Below are the code and all the weights of a small trained network. Each question names an input and a target symbol and asks about switching units off, where a switched-off unit gives its printed mean instead of its output.

import numpy as np


def w(rows, s, z=0):
    codes = np.array(rows[::2]) - 128.0
    scale = np.full(codes.shape[1], s)
    scale[-1] = z or s
    return codes * scale


def norm(h):
    return h / np.sqrt((h * h).mean(-1, keepdims=True) + 1e-5)


def f(y):
    return np.maximum(y, 0)


def softmax(a):
    e = np.exp(a - a.max(-1, keepdims=True))
    return e / e.sum(-1, keepdims=True)


def log_softmax(a):
    a = a - a.max(-1, keepdims=True)
    return a - np.log(np.exp(a).sum(-1, keepdims=True))


def net(x, mask):
    ids = ['Λδημπτφ'.index(c) for c in x.split()]
    T = len(ids)
    res = E[ids] + P[:T]
    u = 0
    for l in range(2):
        q, k, v = (norm(res) @ M[l].T for M in (Q, K, V))
        z = softmax(np.where(np.tri(T) > 0, q @ k.T / 4**0.5, -1e9)) @ v
        res = res + np.where(mask[u], z, O[l][:, -1]) @ O[l][:, :-1]
        u += 1
        y = f(norm(res) @ A[l][:, :-1].T + A[l][:, -1])
        res = res + np.where(mask[u : u + 12], y, B[l][:, -1]) @ B[l][:, :-1]
        u += 12
    return log_softmax(norm(res)[-1] @ U[:, :-1].T + U[:, -1])


Q, K, V, O, A, B = {}, {}, {}, {}, {}, {}
E = w([
[144,122,119,172],'Λ',
[130,141,130,165],'δ',
[129,107,150,154],'η',
[251,138,144,68],'μ',
[140,114,120,166],'π',
[124,121,166,145],'τ',
[127,127,154,162],'φ',
],0.019)
P = w([
[144,135,119,83],'0',
[225,2,120,169],'1',
[136,48,133,135],'2',
[120,87,119,159],'3',
[111,111,121,168],'4',
[105,118,130,171],'5',
[105,127,131,179],'6',
[108,125,143,181],'7',
[111,135,152,181],'8',
[119,138,147,187],'9',
[116,151,140,187],'10',
[120,164,120,194],'11',
[122,141,130,195],'12',
],0.0099)
Q[0] = w([
[146,167,182,228],'0.h1',
[180,121,122,198],'0.h1',
[112,148,109,51],'0.h1',
[64,189,67,2],'0.h1',
],0.0097)
K[0] = w([
[179,136,166,58],'0.h1',
[166,195,162,93],'0.h1',
[96,113,98,188],'0.h1',
[11,47,149,208],'0.h1',
],0.012)
V[0] = w([
[139,248,127,116],'0.h1',
[150,108,101,191],'0.h1',
[57,88,211,138],'0.h1',
[81,220,120,170],'0.h1',
],0.013)
O[0] = w([
[128,176,171,68,107],'0.h1',
[163,105,100,188,179],'0.h1',
[126,10,99,81,46],'0.h1',
[174,127,217,79,1],'0.h1',
],0.011,0.0079)
A[0] = w([
[80,59,116,152,18],'0.n1',
[198,185,56,136,178],'0.n2',
[6,115,124,81,21],'0.n3',
[162,135,212,69,59],'0.n4',
[183,139,96,55,116],'0.n5',
[115,178,152,46,53],'0.n6',
[105,137,117,105,52],'0.n7',
[136,182,157,144,201],'0.n8',
[135,123,71,129,172],'0.n9',
[150,103,150,153,3],'0.n10',
[109,123,135,125,57],'0.n11',
[163,123,105,174,178],'0.n12',
],0.015,0.0045)
B[0] = w([
[127,169,156,44,176],'0.n1',
[97,93,180,100,254],'0.n2',
[161,105,74,92,132],'0.n3',
[128,117,64,132,142],'0.n4',
[142,70,229,168,142],'0.n5',
[198,250,132,164,134],'0.n6',
[129,134,135,109,128],'0.n7',
[82,164,101,91,230],'0.n8',
[110,159,158,137,190],'0.n9',
[87,142,134,110,134],'0.n10',
[138,138,112,128,128],'0.n11',
[116,124,158,98,252],'0.n12',
],0.013,0.0088)
Q[1] = w([
[210,60,63,128],'1.h1',
[85,89,50,193],'1.h1',
[198,131,2,40],'1.h1',
[91,93,15,148],'1.h1',
],0.0082)
K[1] = w([
[147,121,154,250],'1.h1',
[21,97,218,123],'1.h1',
[118,131,112,255],'1.h1',
[22,26,185,182],'1.h1',
],0.0076)
V[1] = w([
[175,150,217,140],'1.h1',
[88,178,88,68],'1.h1',
[246,105,163,94],'1.h1',
[133,168,191,129],'1.h1',
],0.013)
O[1] = w([
[148,253,178,124,187],'1.h1',
[73,111,78,206,91],'1.h1',
[54,213,161,89,2],'1.h1',
[171,194,155,169,201],'1.h1',
],0.012,0.0032)
A[1] = w([
[124,78,55,43,3],'1.n1',
[74,186,100,114,150],'1.n2',
[138,208,44,190,90],'1.n3',
[162,192,127,26,54],'1.n4',
[129,127,125,132,102],'1.n5',
[28,70,143,44,154],'1.n6',
[156,69,215,22,245],'1.n7',
[109,179,228,135,173],'1.n8',
[109,170,160,153,95],'1.n9',
[250,203,149,105,12],'1.n10',
[238,207,123,108,70],'1.n11',
[153,204,161,65,114],'1.n12',
],0.014,0.0056)
B[1] = w([
[44,167,157,86,146],'1.n1',
[126,117,76,186,203],'1.n2',
[43,139,109,124,202],'1.n3',
[241,196,68,84,165],'1.n4',
[139,125,139,124,128],'1.n5',
[146,254,169,123,205],'1.n6',
[188,65,81,111,214],'1.n7',
[139,70,118,85,252],'1.n8',
[112,103,116,109,185],'1.n9',
[106,98,196,84,148],'1.n10',
[79,97,190,91,152],'1.n11',
[218,123,109,216,200],'1.n12',
],0.015,0.011)
U = w([
[114,119,119,117,125],'Λ',
[72,102,195,117,127],'δ',
[186,156,7,111,132],'η',
[147,236,181,144,1],'μ',
[77,141,111,37,171],'π',
[97,54,49,79,122],'τ',
[145,95,126,191,171],'φ',
],0.019,0.0072)

Each question gives the input, a string of symbols that net reads in full, and the target symbol t.
The units are the heads (4 rows each of Q, K, V and O) and the neurons (one row each of A and B). Each row of codes is followed by its name. A weight is (code - 128) times the scale printed after its matrix; where a second scale follows, it is the last column's (O, A, B and U).
mask holds one flag per unit, layer by layer, with each layer's heads first. A switched-off unit (its flag False) gives its mean, the last column of its rows in O or B, instead of its output. The means were averaged over made-up inputs and are rounded, as every weight is.
A unit's drop is (log p(t) with every unit on - log p(t) with that unit switched off) / (log p(t) with every unit on - log p(t) with every unit switched off).
The circuit of an input: a set's keep is (log p(t) with only the set's units on - log p(t) with every unit switched off) / (log p(t) with every unit on - log p(t) with every unit switched off). Starting from the 12 units with the biggest drops (on a tie, the unit counted first), units are removed one at a time, each time the one whose removal leaves the highest keep (on an exact tie, the one counted first), for as long as the keep stays at least 0.8.
circuit, biggest first: the units of the circuit, biggest drop first
k most important neurons: the k neurons with the biggest drops, biggest first
top k neurons in layer l: the k neurons of layer l with the biggest drops, biggest first
drop of u: that unit's drop, to one decimal
input μ φ μ η δ η Λ π φ π φ φ μ, target φ: circuit, biggest first : (0.n2; 1.n12)
input π δ π φ δ Λ π η η π, target φ: most important neuron : (1.n6)
input η δ Λ μ δ δ τ η μ, target τ: 4 most important neurons : (1.n7; 0.n2; 0.n5; 1.n12)
input δ η μ φ δ η φ π φ π π μ, target μ: 2 most important neurons : (1.n12; 1.n4)
input τ μ φ δ π μ, target π: circuit, biggest first : (1.h1; 0.h1)
input π φ φ τ μ η, target μ: top 4 neurons in layer 1 : (1.n7; 1.n12; 1.n11; 1.n10)
input τ π τ, target π: circuit, biggest first : (0.h1; 1.n6)
input τ τ η φ τ, target π: top 2 neurons in layer 1 : (1.n6; 1.n1)
input τ τ φ π φ η φ τ Λ Λ δ η φ, target π: circuit, biggest first : (0.h1; 0.n1)
input π τ Λ π φ, target φ: circuit, biggest first : (1.h1; 1.n7)
input π δ π φ μ φ π δ φ η μ δ Λ, target φ: 2 most important neurons : (0.n8; 1.n6)
input δ π μ π μ φ δ, target μ: 2 most important neurons : (0.n5; 1.n7)
input τ φ π Λ π φ μ φ δ μ, target π: top 3 neurons in layer 1 : (1.n6; 1.n12; 1.n7)
input η η φ τ η π η η φ η δ, target τ: circuit, biggest first : (0.h1)
input τ η η μ μ μ τ φ, target π: circuit, biggest first : (0.h1; 1.h1)
input η δ μ τ, target μ: 2 most important neurons : (0.n1; 1.n6)
input φ π Λ μ η, target μ: 2 most important neurons : (0.n8; 1.n7)
input π Λ φ Λ φ η φ φ μ φ δ, target φ: 2 most important neurons : (0.n8; 1.n6)
input φ τ φ μ φ μ π Λ τ, target η: 2 most important neurons : (0.n8; 1.n2)
input η τ μ π δ Λ μ η φ π, target τ: circuit, biggest first : (1.n6)
input τ μ τ τ φ δ φ τ Λ τ π μ Λ, target π: top 2 neurons in layer 1 : (1.n12; 1.n7)
input Λ η π π φ δ π τ δ φ, target δ: drop of 0.h1 : 0.4
input π τ φ η δ δ φ φ Λ τ π δ δ, target φ: drop of 0.n11 : 0.0
input φ η Λ δ φ η φ τ η τ, target η: drop of 0.n1 : 0.1
input δ φ π η δ, target μ: drop of 0.h1 : 1.0
